Below are the code and all the weights of a small trained network. Each question names an input and a class and asks about switching units off, where a switched-off unit gives its printed mean instead of its output.

import numpy as np


def w(rows, s, z=0):
    codes = np.array(rows[::2]) - 128.0
    scale = np.full(codes.shape[1], s)
    scale[-1] = z or s
    return codes * scale


def f(y):
    return y / 2 * (1 + np.tanh(0.7978845608 * (y + 0.044715 * y**3)))


def log_softmax(a):
    a = a - a.max(-1, keepdims=True)
    return a - np.log(np.exp(a).sum(-1, keepdims=True))


def net(x, mask):
    res = np.array(x, float).reshape(1, 4) / 4 @ E
    y = f(res @ A[0][:, :-1].T + A[0][:, -1])
    res = res + np.where(mask, y, B[0][:, -1]) @ B[0][:, :-1]
    return log_softmax(res[-1] @ U[:, :-1].T + U[:, -1])


A, B = {}, {}
E = w([
[129,229,132,241,202,148,156],'x0',
[228,131,165,67,228,98,47],'x1',
[110,211,231,65,87,222,114],'x2',
[27,97,101,149,176,201,3],'x3',
],0.0063)
A[0] = w([
[104,211,142,188,205,113,165,103],'n0',
[227,116,183,102,190,118,69,167],'n1',
[122,215,197,81,82,191,117,58],'n2',
[189,105,170,115,98,95,208,82],'n3',
[145,175,155,217,178,145,154,17],'n4',
[119,43,150,56,85,108,116,129],'n5',
[177,136,147,112,76,62,203,71],'n6',
[205,133,151,71,204,76,58,95],'n7',
[180,209,145,149,232,132,144,222],'n8',
[114,77,71,163,137,66,106,134],'n9',
[144,40,102,63,69,136,105,162],'n10',
[125,198,204,107,84,193,117,127],'n11',
[142,62,148,68,85,109,94,82],'n12',
[126,191,144,228,213,152,155,83],'n13',
[32,114,106,134,155,134,41,127],'n14',
[192,153,160,134,98,71,187,80],'n15',
[82,64,118,153,158,198,36,105],'n16',
[153,76,51,200,167,80,152,48],'n17',
[200,148,141,120,74,70,177,47],'n18',
[90,138,80,163,48,174,176,56],'n19',
[138,74,59,151,184,57,151,2],'n20',
[88,203,190,59,108,176,126,25],'n21',
[255,146,144,91,215,145,55,136],'n22',
[61,84,114,155,138,165,44,126],'n23',
[102,79,122,37,87,89,119,158],'n24',
[63,119,122,179,54,138,175,133],'n25',
[70,131,105,166,55,149,179,110],'n26',
[116,75,67,177,141,41,130,2],'n27',
],0.0066,0.00047)
B[0] = w([
[37,33,207,208,40,66,78,217],'n0',
[54,61,42,63,126,190,225,224],'n1',
[179,184,41,55,78,51,2,252],'n2',
[175,177,208,150,164,188,203,196],'n3',
[51,65,201,206,70,96,85,200],'n4',
[62,71,221,235,53,69,101,204],'n5',
[204,170,177,164,185,181,182,206],'n6',
[28,56,56,53,163,202,194,232],'n7',
[65,80,122,147,102,114,146,236],'n8',
[199,204,129,86,109,88,58,194],'n9',
[89,118,194,181,76,86,116,213],'n10',
[188,142,56,56,85,39,40,243],'n11',
[71,57,165,201,86,81,125,185],'n12',
[86,28,208,198,36,50,87,240],'n13',
[232,227,207,188,229,222,209,243],'n14',
[177,147,190,138,153,173,204,199],'n15',
[215,195,226,191,250,194,199,253],'n16',
[174,182,91,81,104,57,8,224],'n17',
[199,183,187,158,201,201,173,198],'n18',
[73,73,38,52,162,219,192,208],'n19',
[147,182,88,73,100,90,33,214],'n20',
[156,209,64,65,86,80,41,236],'n21',
[50,59,34,89,173,195,191,253],'n22',
[227,192,215,143,180,208,173,240],'n23',
[93,72,219,254,62,75,99,199],'n24',
[83,68,33,35,185,219,199,214],'n25',
[65,87,22,78,175,213,202,211],'n26',
[206,172,74,51,95,82,61,210],'n27',
],0.0046,0.004)
U = w([
[37,43,31,80,176,181,204,200],'0',
[216,200,254,174,207,170,181,170],'1',
[41,37,236,209,57,60,91,124],'2',
[182,200,59,72,102,66,29,1],'3',
],0.0091,0.0004)

Each question gives the input, the list of numbers given to net, and the class t.
The units are the neurons (one row each of A and B). Each row of codes is followed by its name. A weight is (code - 128) times the scale printed after its matrix; where a second scale follows, it is the last column's (A, B and U).
mask holds one flag per neuron, in row order. A switched-off neuron (its flag False) gives its mean, the last column of its row in B, instead of its output. The means were averaged over made-up inputs and are rounded, as every weight is.
A unit's drop is (log p(t) with every unit on - log p(t) with that unit switched off) / (log p(t) with every unit on - log p(t) with every unit switched off).
The circuit of an input: a set's keep is (log p(t) with only the set's units on - log p(t) with every unit switched off) / (log p(t) with every unit on - log p(t) with every unit switched off). Starting from the 12 units with the biggest drops (on a tie, the unit counted first), units are removed one at a time, each time the one whose removal leaves the highest keep (on an exact tie, the one counted first), for as long as the keep stays at least 0.8.
units of the circuit, in order: the units of the circuit, biggest drop first
top k neurons: the k neurons with the biggest drops, biggest first
drop of u: that unit's drop, to one decimal
input [-4,-2,6,5], class 3: units of the circuit, in order	n2, n21
input [6,-1,5,3], class 2: units of the circuit, in order	n13, n0
input [1,7,-7,-3], class 0: units of the circuit, in order	n7
input [-1,3,0,4], class 1: units of the circuit, in order	n16, n14
input [-7,8,1,-7], class 0: top 2 neurons	n7, n1
input [8,-7,8,-3], class 2: top 2 neurons	n0, n13
input [-5,-6,7,0], class 3: top 3 neurons	n2, n21, n11
input [-5,0,5,-4], class 2: top 2 neurons	n5, n24
input [4,-5,-6,-4], class 3: top 2 neurons	n17, n27
input [-8,3,7,8], class 1: top 3 neurons	n16, n14, n23
input [7,-3,-8,2], class 3: top 3 neurons	n17, n27, n20
input [3,4,-8,-5], class 3: top 2 neurons	n17, n20
input [6,6,-1,6], class 0: top 4 neurons	n22, n7, n1, n8
input [5,0,-6,2], class 3: units of the circuit, in order	n17
input [-3,-7,3,8], class 1: top 3 neurons	n14, n16, n23
input [0,1,-2,8], class 1: drop of n13	0.0
input [-3,8,-1,-6], class 0: drop of n1	0.1
input [2,-8,5,-7], class 0: drop of n26	0.3
